Below are the code and all the weights of a small trained network. Each question names an input and a class and asks about switching units off, where a switched-off unit gives its printed mean instead of its output.

import numpy as np


def w(rows, s, z=0):
    codes = np.array(rows[::2]) - 128.0
    scale = np.full(codes.shape[1], s)
    scale[-1] = z or s
    return codes * scale


def f(y):
    return np.maximum(y, 0)


def log_softmax(a):
    a = a - a.max(-1, keepdims=True)
    return a - np.log(np.exp(a).sum(-1, keepdims=True))


def net(x, mask):
    res = np.array(x, float).reshape(1, 6) / 4 @ E
    y = f(res @ A[0][:, :-1].T + A[0][:, -1])
    res = res + np.where(mask, y, B[0][:, -1]) @ B[0][:, :-1]
    return log_softmax(res[-1] @ U[:, :-1].T + U[:, -1])


A, B = {}, {}
E = w([
[156,122,194,211,130,81],'x0',
[3,113,129,180,90,90],'x1',
[169,231,62,62,172,23],'x2',
[98,104,23,205,241,201],'x3',
[95,140,133,170,114,140],'x4',
[229,134,151,225,232,134],'x5',
],0.0062)
A[0] = w([
[193,95,200,190,104,167,151],'n1',
[115,144,137,64,47,119,215],'n2',
[229,124,162,146,158,113,233],'n3',
[127,40,105,222,161,205,253],'n4',
[203,218,122,112,163,67,181],'n5',
[201,176,95,138,204,73,161],'n6',
[90,132,30,135,170,186,145],'n7',
[96,125,57,135,176,160,147],'n8',
[148,66,206,176,74,151,171],'n9',
[35,151,152,117,89,79,158],'n10',
[86,114,176,128,51,89,204],'n11',
[32,111,138,180,116,84,189],'n12',
[192,144,85,150,228,104,209],'n13',
[167,146,113,23,95,140,167],'n14',
[170,44,175,184,103,169,162],'n15',
[22,125,90,158,124,125,213],'n16',
[133,42,160,189,145,175,138],'n17',
[62,142,141,59,41,65,215],'n18',
[153,127,114,2,96,149,172],'n19',
[243,142,156,193,140,124,243],'n20',
[150,161,113,11,58,125,168],'n21',
[54,140,35,134,150,173,150],'n22',
],0.0077,0.0037)
B[0] = w([
[79,192,187,141,157,143,198],'n1',
[71,87,153,70,120,105,225],'n2',
[143,225,148,99,133,79,225],'n3',
[119,163,121,209,185,211,253],'n4',
[209,174,93,59,85,4,231],'n5',
[218,188,89,130,100,49,225],'n6',
[166,95,34,166,155,160,198],'n7',
[186,97,22,196,136,160,184],'n8',
[78,145,214,123,135,164,207],'n9',
[151,30,183,131,36,139,205],'n10',
[109,97,189,118,92,132,217],'n11',
[165,90,155,210,47,205,210],'n12',
[201,176,91,159,108,106,238],'n13',
[56,82,90,19,219,35,209],'n14',
[88,173,188,147,187,176,201],'n15',
[158,42,114,161,81,187,216],'n16',
[86,160,152,177,183,218,199],'n17',
[112,2,191,88,68,89,254],'n18',
[56,77,83,45,201,66,216],'n19',
[150,215,160,116,136,92,238],'n20',
[43,76,139,24,169,60,231],'n21',
[156,45,17,160,121,174,198],'n22',
],0.0068,0.0079)
U = w([
[158,110,31,185,151,186,102],'0',
[56,84,109,34,191,67,147],'1',
[122,61,170,136,2,138,80],'2',
[110,181,169,104,99,109,120],'3',
[226,223,101,118,113,45,254],'4',
[87,199,205,162,188,183,172],'5',
],0.0081,0.00039)

Each question gives the input, the list of numbers given to net, and the class t.
The units are the neurons (one row each of A and B). Each row of codes is followed by its name. A weight is (code - 128) times the scale printed after its matrix; where a second scale follows, it is the last column's (A, B and U).
mask holds one flag per neuron, in row order. A switched-off neuron (its flag False) gives its mean, the last column of its row in B, instead of its output. The means were averaged over made-up inputs and are rounded, as every weight is.
A unit's drop is (log p(t) with every unit on - log p(t) with that unit switched off) / (log p(t) with every unit on - log p(t) with every unit switched off).
The circuit of an input: a set's keep is (log p(t) with only the set's units on - log p(t) with every unit switched off) / (log p(t) with every unit on - log p(t) with every unit switched off). Starting from the 12 units with the biggest drops (on a tie, the unit counted first), units are removed one at a time, each time the one whose removal leaves the highest keep (on an exact tie, the one counted first), for as long as the keep stays at least 0.8.
units of the circuit, in order: the units of the circuit, biggest drop first
unit that matters most: the unit with the biggest drop
k most important neurons: the k neurons with the biggest drops, biggest first
drop when u is switched off: that unit's drop, to one decimal
input [-8,-2,-8,0,-3,-8], class 1: unit that matters most => n19
input [4,2,-4,7,0,6], class 5: units of the circuit, in order => (n15 n17)
input [7,5,-5,7,8,-4], class 0: units of the circuit, in order => (n22 n4)
input [6,-5,-1,8,0,5], class 4: units of the circuit, in order => (n6 n20)
input [-6,5,2,-3,3,-3], class 2: 2 most important neurons => (n10 n18)
input [-1,3,0,4,-6,-8], class 2: 4 most important neurons => (n16 n10 n12 n18)
input [5,0,-4,-8,-6,-6], class 1: 3 most important neurons => (n21 n19 n14)
input [-5,-7,3,8,-7,-4], class 0: 3 most important neurons => (n8 n7 n22)
input [0,6,6,-4,0,2], class 2: 2 most important neurons => (n10 n18)
input [4,6,-8,4,8,-2], class 5: drop when n9 is switched off => 0.3
input [8,8,4,1,-7,2], class 4: drop when n18 is switched off => 0.2
input [8,-7,0,-7,8,-7], class 1: drop when n14 is switched off => 0.1
input [1,0,3,-7,-4,1], class 1: drop when n22 is switched off => 0.0
input [-3,2,5,7,-1,8], class 4: units of the circuit, in order => (n6)
